[108  96 133 124 141  91 109 128 168 151  92 145 152 109 131 145 142 140
 133  91 114 110 140 124  96  96 139 155 117  87 119 104 101 108 131] -> Fav
[172 116 106 180 161 132 172 185 121 161  95 151 173 150 181 178 164 166
 164 110 120  89 184 181 157 125 143 144 111 114 109 165 168 172 143] -> visi
[172 116 106 180 161 168 172 185 121 161  95 151 173 150 181 178 105 166
 106 110 120  89 184 181 157 125 143 144 111 114 113 108 119 108 112] -> Sirof
back: [155 139  96  96 124 140 110 114]
Fav
q: [172 116 106 180 161 132 172 185 121 161  95 151 173 150 181 178 164 166
 164 110 120  89 184 181 157 125 143 144 111 114 109 165 168 172 143]
visi
back: [121 185 172 168]
Sirof
q: [108  96 133 124 141  91 109 128 168 151  92 145 152 109 131 145 142 140
 133  91 114 110 140 124  96  96 139 155 117  87 119 104 101 108 131]
Fav

[130 164 144 126  93 147 128 109 115 158 101 168 115 109 143]  Vepiz
[132 157 145 155  91 152 127 112 115 152  99 174 127 112 140]  Fevog
[155 145 155 153  89 157 125 118 115 143  98 180 145 118 135]  Deme
[130 167 144 154  95 145 129 108 116 160 103 165 110 108 144]  pugu
[132 153 145 155  90 154 126 114 115 150  98 177 133 114 138]  Zare
back: [155 145 157]
Fevog
common pugu Deme: 
[145]

[ 99 177 164 110 154 106 129  73 129 110 160 102 143 129] = Surot
[105 168 161 109 124 100 110  94 105 109 156 149 109 133] = busib
[110 150 153 102 127 156 113 149 100  94 136 105 149 138] = lemog
common Surot busib: 
[110]
back: [149 156 109 105  94 110 100]
busib
back: [149 105]
lemog
back: [106 154]
Surot
q: [105 168 161 109 124 100 110  94 105 109 156 149 109 133]
busib
common busib Surot: 
[110]
q: [110 150 153 102 127 156 113 149 100  94 136 105 149 138]
lemog

[125 144 146 127 112 146 115 143 145 158 142  92 134 130 153 146 139 128
 120 145  94  92  93 143 151 143 147 162  91 145 120 104 133 166 157 136
 140 151 146]  tilin
[126 108  96 119 140 108 129 111  99  94 102 130  92 134 101 103 113 127
 133 107 158 158 161 109  91 101 104  90 163 108 132 145 108 158  95 109
 113  95 103]  zek
[105 146 132 127 153  97 133 147 121 109 129 135 110 131  99 173  87  88
 163 100 136 148 135 147 130 127 144 119 144 145 150 157 129 140 100 125
 149 138 102]  zudi
[158  91 100 112  90 173 104  91 118 153 105 120 142 104 170  87  88 100
 163 173 114  93 121  89 104 109  94 134 127  92  94  80 105 109 166 113
  87  94 157]  sef
[ 86 158 123  92 144 107  94 159 109 138 111 101  88 100 122 153 158 137
  91 109  96 110 100 157 130 109 159 151 111 161 151 138 102  97 123  99
 157 140  97]  gav
[144 106 107 112 108 155 108 107 116 146 108 125 131 107 155 103 105 115
 147 155 120 106 126 105 110 111 108 134 116 108 110 100 128 117 152 112
 104 125 142]  siv
back: [130 134  92]
tilin
back: [173 163 100  88  87]
sef
q: [126 108  96 119 140 108 129 111  99  94 102 130  92 134 101 103 113 127
 133 107 158 158 161 109  91 101 104  90 163 108 132 145 108 158  95 109
 113  95 103]
zek
back: [100  88 101]
gav
back: [ 88  87 170 104 142 120 105 153 118]
sef
q: [ 86 158 123  92 144 107  94 159 109 138 111 101  88 100 122 153 158 137
  91 109  96 110 100 157 130 109 159 151 111 161 151 138 102  97 123  99
 157 140  97]
gav

[111 119 140 133 142 131 114 132 135 135 110 133 136 115 134 134 141 141
 143 137 115 125] : tuvun
[123 132 135 130 131 137 106 136 132 133 118 127 124 121 133 131 123 129
 134 137 130 123] : dolo
[131 123 115 126 127 115 147 130 124 129 132 120 134 128 134 128 122 122
 141 129 125 157] : vem
[131 123 115 126 127 115 147 130 124 129 132 120 134 128 134 127 110 119
 116 130 134 137] : vupit
[133 127 116 127 113 128  87 129 127 121 128 146 114 137 130 123 133 122
 114 121 131 107] : tiful
[141 127 119 112 113 117 110 144 119 131 133 147 124 143 138 123 112 121
 119 125 137 126] : Zak
[134 127 112 121 116 122 132 136 124 135 131 135 130 133 133 129 117 118
 115 134 140 128] : ged
q: [111 119 140 133 142 131 114 132 135 135 110 133 136 115 134 134 141 141
 143 137 115 125]
tuvun
q: [134 127 112 121 116 122 132 136 124 135 131 135 130 133 133 129 117 118
 115 134 140 128]
ged

[165 130 132 120 126 127 122]  Nev
[103 151 158 112  95 160  97]  baf
[139 158 171  94  85 136  84]  lonu
[136 133 118 130 129 131 132]  Lefop
[ 88 158 171  94  85 168  84]  zusan
[165  91 142 108 117 136 113]  vazi
[ 98 156 163 107  90 165  93]  kegi
[116 149 142 124 112 149 117]  Vuse
[126 138 125 121 132 128 132]  Lok
[136 133 118 139 135 126 138]  vupil
[ 79 170 182  89  72 133  74]  vizep
[123 130 132 127 122 137 125]  babut
common Nev vupil: 
[126]
back: [ 84 168  85  94 171 158]
zusan
q: [136 133 118 130 129 131 132]
Lefop
common vazi Nev: 
[165]
common vupil vizep: 
[133]
back: [ 93 165]
kegi
back: [132 131 129]
Lefop

